Here is a tiny trained network, its code and every weight. The questions are about switching its units off for an input and a target symbol, where a switched-off unit gives its printed mean instead of its output.

import numpy as np


def w(rows, s, z=0):
    codes = np.array(rows[::2]) - 128.0
    scale = np.full(codes.shape[1], s)
    scale[-1] = z or s
    return codes * scale


def f(y):
    return np.maximum(y, 0)


def softmax(a):
    e = np.exp(a - a.max(-1, keepdims=True))
    return e / e.sum(-1, keepdims=True)


def log_softmax(a):
    a = a - a.max(-1, keepdims=True)
    return a - np.log(np.exp(a).sum(-1, keepdims=True))


def net(x, mask):
    ids = ['ΓΘΛΠΣΦΨαβεζημτω'.index(c) for c in x.split()]
    T = len(ids)
    res = E[ids] + P[:T]
    q, k, v = (res @ M[0].T for M in (Q, K, V))
    z = softmax(np.where(np.tri(T) > 0, q @ k.T / 3**0.5, -1e9)) @ v
    res = res + np.where(mask[0], z, O[0][:, -1]) @ O[0][:, :-1]
    y = f(res @ A[0][:, :-1].T + A[0][:, -1])
    res = res + np.where(mask[1:25], y, B[0][:, -1]) @ B[0][:, :-1]
    return log_softmax(res[-1] @ U[:, :-1].T + U[:, -1])


Q, K, V, O, A, B = {}, {}, {}, {}, {}, {}
E = w([
[146,155,78,179],'Γ',
[56,137,156,84],'Θ',
[67,107,168,91],'Λ',
[139,139,53,133],'Π',
[73,80,167,110],'Σ',
[114,146,2,147],'Φ',
[62,52,147,138],'Ψ',
[127,147,27,141],'α',
[90,98,181,134],'β',
[39,93,145,79],'ε',
[41,138,118,82],'ζ',
[129,174,52,162],'η',
[39,68,147,105],'μ',
[132,122,20,184],'τ',
[78,127,176,117],'ω',
],0.0083)
P = w([
[189,116,164,97],'0',
[24,162,179,198],'1',
[14,79,125,150],'2',
[162,223,194,142],'3',
[27,206,162,253],'4',
[56,29,105,181],'5',
[79,167,118,110],'6',
],0.0042)
Q[0] = w([
[100,165,166,147],'H0',
[3,103,170,110],'H0',
[52,76,177,161],'H0',
],0.042)
K[0] = w([
[101,67,95,129],'H0',
[252,48,132,31],'H0',
[217,99,106,13],'H0',
],0.034)
V[0] = w([
[100,236,150,6],'H0',
[174,81,237,166],'H0',
[64,34,71,73],'H0',
],0.022)
O[0] = w([
[136,244,108,4,53],'H0',
[192,167,200,224,141],'H0',
[213,50,80,79,253],'H0',
],0.019,0.0029)
A[0] = w([
[120,100,210,87,137],'N0',
[149,131,167,89,37],'N1',
[73,126,226,89,89],'N2',
[142,130,100,160,162],'N3',
[125,138,155,167,58],'N4',
[145,116,150,76,160],'N5',
[87,138,174,117,163],'N6',
[108,74,222,108,39],'N7',
[140,190,76,179,123],'N8',
[92,114,196,73,58],'N9',
[101,89,128,92,67],'N10',
[101,167,129,102,74],'N11',
[173,107,124,94,2],'N12',
[136,144,99,124,68],'N13',
[62,106,240,58,88],'N14',
[80,125,175,124,154],'N15',
[144,130,247,105,115],'N16',
[112,67,189,110,136],'N17',
[110,87,212,105,78],'N18',
[188,148,57,178,50],'N19',
[94,77,224,99,99],'N20',
[142,157,74,123,19],'N21',
[81,125,220,92,178],'N22',
[137,170,197,113,80],'N23',
],0.014,0.0091)
B[0] = w([
[94,123,141,162,177],'N0',
[205,73,104,27,150],'N1',
[218,187,80,207,160],'N2',
[176,122,198,146,221],'N3',
[203,60,43,113,200],'N4',
[93,155,43,83,215],'N5',
[53,58,116,113,176],'N6',
[189,113,91,62,187],'N7',
[235,150,173,84,182],'N8',
[207,146,200,169,152],'N9',
[90,206,186,102,218],'N10',
[70,157,156,213,160],'N11',
[179,60,172,170,159],'N12',
[158,173,143,188,142],'N13',
[194,157,62,254,178],'N14',
[95,95,186,77,190],'N15',
[33,170,235,147,234],'N16',
[99,227,175,153,254],'N17',
[196,101,97,88,177],'N18',
[7,118,33,140,186],'N19',
[196,115,81,81,205],'N20',
[116,218,149,234,151],'N21',
[29,21,96,73,198],'N22',
[117,83,23,97,191],'N23',
],0.021,0.0081)
U = w([
[128,43,75,117,62],'Γ',
[124,126,51,119,94],'Θ',
[82,110,99,42,78],'Λ',
[113,125,117,110,157],'Π',
[90,159,253,192,118],'Σ',
[93,179,142,99,67],'Φ',
[236,100,157,187,254],'Ψ',
[79,148,134,81,123],'α',
[109,25,222,78,131],'β',
[154,105,87,46,149],'ε',
[158,176,126,151,107],'ζ',
[88,97,125,220,64],'η',
[141,101,118,136,226],'μ',
[181,154,192,47,148],'τ',
[28,97,135,104,56],'ω',
],0.0042)

Each question gives the input, a string of symbols that net reads in full, and the target symbol t.
The units are the heads (3 rows each of Q, K, V and O) and the neurons (one row each of A and B). Each row of codes is followed by its name. A weight is (code - 128) times the scale printed after its matrix; where a second scale follows, it is the last column's (O, A, B and U).
mask holds one flag per unit, heads first, then neurons. A switched-off unit (its flag False) gives its mean, the last column of its rows in O or B, instead of its output. The means were averaged over made-up inputs and are rounded, as every weight is.
A unit's drop is (log p(t) with every unit on - log p(t) with that unit switched off) / (log p(t) with every unit on - log p(t) with every unit switched off).
The circuit of an input: a set's keep is (log p(t) with only the set's units on - log p(t) with every unit switched off) / (log p(t) with every unit on - log p(t) with every unit switched off). Starting from the 12 units with the biggest drops (on a tie, the unit counted first), units are removed one at a time, each time the one whose removal leaves the highest keep (on an exact tie, the one counted first), for as long as the keep stays at least 0.8.
units of the circuit, in order: the units of the circuit, biggest drop first
unit that matters most: the unit with the biggest drop
top k neurons: the k neurons with the biggest drops, biggest first
drop when u is switched off: that unit's drop, to one decimal
input β Σ τ, target Ψ: units of the circuit, in order -> [H0, N8]
input Σ Ψ ω β β, target Σ: units of the circuit, in order -> [H0, N16]
input ω β β Γ Σ Ψ ε, target ω: units of the circuit, in order -> [H0, N22, N16, N6]
input Σ β μ τ Ψ β Φ, target η: units of the circuit, in order -> [N19, H0]
input β τ β β τ η, target Ψ: unit that matters most -> N16
input ε β ε β, target ε: units of the circuit, in order -> [H0, N1]
input η β β ε ε, target η: units of the circuit, in order -> [H0, N14, N11]
input Ψ β β Σ β β η, target Ψ: top 3 neurons -> [N8, N4, N22]
input τ Θ Σ Φ Θ, target τ: top 3 neurons -> [N17, N20, N7]
input Λ τ β η Σ Π β, target Λ: top 2 neurons -> [N5, N23]
input τ Ψ α, target Σ: top 2 neurons -> [N17, N10]
input Θ β β τ β Σ, target Θ: top 2 neurons -> [N5, N14]
input η η Ψ β β, target η: top 2 neurons -> [N14, N2]
input Ψ Γ ζ Θ β, target Ψ: top neuron -> [N3]
input β μ Π, target Ψ: top 2 neurons -> [N8, N22]
input Ψ Σ τ, target η: drop when H0 is switched off -> 0.8
input β β μ β Σ Θ, target β: drop when N16 is switched off -> 0.6
input Σ Π β, target Σ: drop when H0 is switched off -> 1.3
